Below are the code and all the weights of a small trained network. Each question names an input and a target symbol and asks about switching units off, where a switched-off unit gives its printed mean instead of its output.

import numpy as np


def w(rows, s, z=0):
    codes = np.array(rows[::2]) - 128.0
    scale = np.full(codes.shape[1], s)
    scale[-1] = z or s
    return codes * scale


def norm(h):
    return h / np.sqrt((h * h).mean(-1, keepdims=True) + 1e-5)


def f(y):
    return y / 2 * (1 + np.tanh(0.7978845608 * (y + 0.044715 * y**3)))


def softmax(a):
    e = np.exp(a - a.max(-1, keepdims=True))
    return e / e.sum(-1, keepdims=True)


def log_softmax(a):
    a = a - a.max(-1, keepdims=True)
    return a - np.log(np.exp(a).sum(-1, keepdims=True))


def net(x, mask):
    ids = ['αεζξτφ'.index(c) for c in x.split()]
    T = len(ids)
    res = E[ids] + P[:T]
    r = norm(res)
    for j in range(3):
        rows = slice(3 * j, 3 * j + 3)
        q, k, v = (r @ M[0][rows].T for M in (Q, K, V))
        z = softmax(np.where(np.tri(T) > 0, q @ k.T / 3**0.5, -1e9)) @ v
        o = O[0][rows]
        res = res + np.where(mask[j], z, o[:, -1]) @ o[:, :-1]
    y = f(norm(res) @ A[0][:, :-1].T + A[0][:, -1])
    res = res + np.where(mask[3:19], y, B[0][:, -1]) @ B[0][:, :-1]
    return log_softmax(norm(res)[-1] @ U[:, :-1].T + U[:, -1])


Q, K, V, O, A, B = {}, {}, {}, {}, {}, {}
E = w([
[190,112,144,159],'α',
[106,183,255,152],'ε',
[116,206,149,81],'ζ',
[30,120,133,221],'ξ',
[125,149,135,84],'τ',
[11,167,137,86],'φ',
],0.02)
P = w([
[90,189,32,129],'0',
[139,179,76,173],'1',
[147,140,120,254],'2',
[146,140,74,121],'3',
[159,133,77,96],'4',
[174,117,94,112],'5',
[153,97,104,104],'6',
[179,94,110,84],'7',
[183,83,120,70],'8',
[182,74,130,64],'9',
[182,39,138,65],'10',
[190,39,139,35],'11',
[197,115,132,65],'12',
],0.0069)
Q[0] = w([
[74,105,41,243],'H1',
[186,116,187,138],'H1',
[217,170,150,52],'H1',
[179,168,125,180],'H2',
[123,163,111,129],'H2',
[174,139,250,81],'H2',
[199,112,149,20],'H3',
[65,62,120,78],'H3',
[191,139,247,171],'H3',
],0.018)
K[0] = w([
[73,157,30,149],'H1',
[102,111,162,71],'H1',
[151,63,184,107],'H1',
[88,122,79,156],'H2',
[148,166,112,137],'H2',
[38,128,252,143],'H2',
[196,116,100,32],'H3',
[50,65,67,80],'H3',
[171,135,237,105],'H3',
],0.019)
V[0] = w([
[183,97,96,148],'H1',
[207,129,9,121],'H1',
[152,91,195,181],'H1',
[71,129,63,162],'H2',
[93,130,166,42],'H2',
[142,61,186,56],'H2',
[212,179,215,83],'H3',
[82,186,137,133],'H3',
[165,128,102,165],'H3',
],0.012)
O[0] = w([
[132,154,103,174,78],'H1',
[108,207,2,150,10],'H1',
[131,132,174,214,175],'H1',
[181,79,99,56,84],'H2',
[146,179,102,162,156],'H2',
[108,196,180,176,117],'H2',
[183,195,181,184,186],'H3',
[104,178,164,111,181],'H3',
[138,83,138,138,95],'H3',
],0.012)
A[0] = w([
[47,64,67,62,89],'N1',
[80,99,189,90,134],'N2',
[59,29,63,230,215],'N3',
[148,86,171,111,107],'N4',
[74,61,38,107,2],'N5',
[8,82,142,62,127],'N6',
[178,76,77,64,103],'N7',
[110,158,125,36,97],'N8',
[182,202,93,169,127],'N9',
[135,76,167,143,103],'N10',
[148,105,117,249,91],'N11',
[138,121,80,89,102],'N12',
[86,149,153,87,111],'N13',
[78,187,167,90,119],'N14',
[111,87,123,141,118],'N15',
[54,83,70,23,77],'N16',
],0.013,0.0053)
B[0] = w([
[202,99,157,184,213],'N1',
[89,146,127,159,254],'N2',
[94,49,252,100,167],'N3',
[152,156,141,153,187],'N4',
[199,76,104,156,156],'N5',
[14,115,111,124,250],'N6',
[92,153,67,123,142],'N7',
[170,102,165,115,161],'N8',
[157,97,81,191,155],'N9',
[164,141,139,149,183],'N10',
[113,69,89,88,158],'N11',
[139,128,110,150,128],'N12',
[79,127,133,114,179],'N13',
[94,119,128,80,227],'N14',
[127,130,158,123,125],'N15',
[203,120,173,177,224],'N16',
],0.026,0.0064)
U = w([
[118,83,138,116,94],'α',
[125,255,229,166,200],'ε',
[76,201,100,112,229],'ζ',
[181,207,134,25,62],'ξ',
[133,246,52,246,5],'τ',
[195,206,94,88,183],'φ',
],0.0079,0.0016)

Each question gives the input, a string of symbols that net reads in full, and the target symbol t.
The units are the heads (3 rows each of Q, K, V and O) and the neurons (one row each of A and B). Each row of codes is followed by its name. A weight is (code - 128) times the scale printed after its matrix; where a second scale follows, it is the last column's (O, A, B and U).
mask holds one flag per unit, heads first, then neurons. A switched-off unit (its flag False) gives its mean, the last column of its rows in O or B, instead of its output. The means were averaged over made-up inputs and are rounded, as every weight is.
A unit's drop is (log p(t) with every unit on - log p(t) with that unit switched off) / (log p(t) with every unit on - log p(t) with every unit switched off).
The circuit of an input: a set's keep is (log p(t) with only the set's units on - log p(t) with every unit switched off) / (log p(t) with every unit on - log p(t) with every unit switched off). Starting from the 12 units with the biggest drops (on a tie, the unit counted first), units are removed one at a time, each time the one whose removal leaves the highest keep (on an exact tie, the one counted first), for as long as the keep stays at least 0.8.
units of the circuit, in order: the units of the circuit, biggest drop first
k most important neurons: the k neurons with the biggest drops, biggest first
which heads matter: for each layer, one digit per head in row order, 1 if its drop is at least 0.15 and else 0, layers parted by /
drop of u: that unit's drop, to one decimal
input α ε φ ε ζ ε ζ τ τ α, target τ: units of the circuit, in order -> (H1, N9)
input τ ζ α, target τ: units of the circuit, in order -> (H1)
input φ ξ ε ζ α ζ φ α ζ, target τ: which heads matter -> 100
input ε φ α τ α τ φ ζ ξ φ, target ζ: which heads matter -> 010
input ε φ α ξ α, target φ: 2 most important neurons -> (N6, N7)
input ζ ε ξ ε ε ε α φ ξ φ φ φ ζ, target τ: which heads matter -> 101
input τ τ τ, target φ: 3 most important neurons -> (N6, N2, N9)
input φ φ ζ, target ξ: which heads matter -> 110
input ε φ φ ε α τ ξ τ, target τ: units of the circuit, in order -> (H1, N9, N3)
input α α φ, target α: units of the circuit, in order -> (H2, H3)
input α φ ε α τ φ φ α τ ε φ, target ζ: which heads matter -> 011
input φ ζ φ τ, target φ: which heads matter -> 100
input φ ε ξ, target α: units of the circuit, in order -> (H3, H2)
input φ ξ ζ α ε ξ φ τ φ α, target φ: 2 most important neurons -> (N6, N2)
input τ ε ξ, target α: most important neuron -> (N3)
input ζ ε φ, target α: drop of H2 -> 0.3
input ε φ τ α φ τ, target τ: drop of H1 -> 0.8
input ζ φ φ ζ, target ξ: drop of N16 -> 0.0
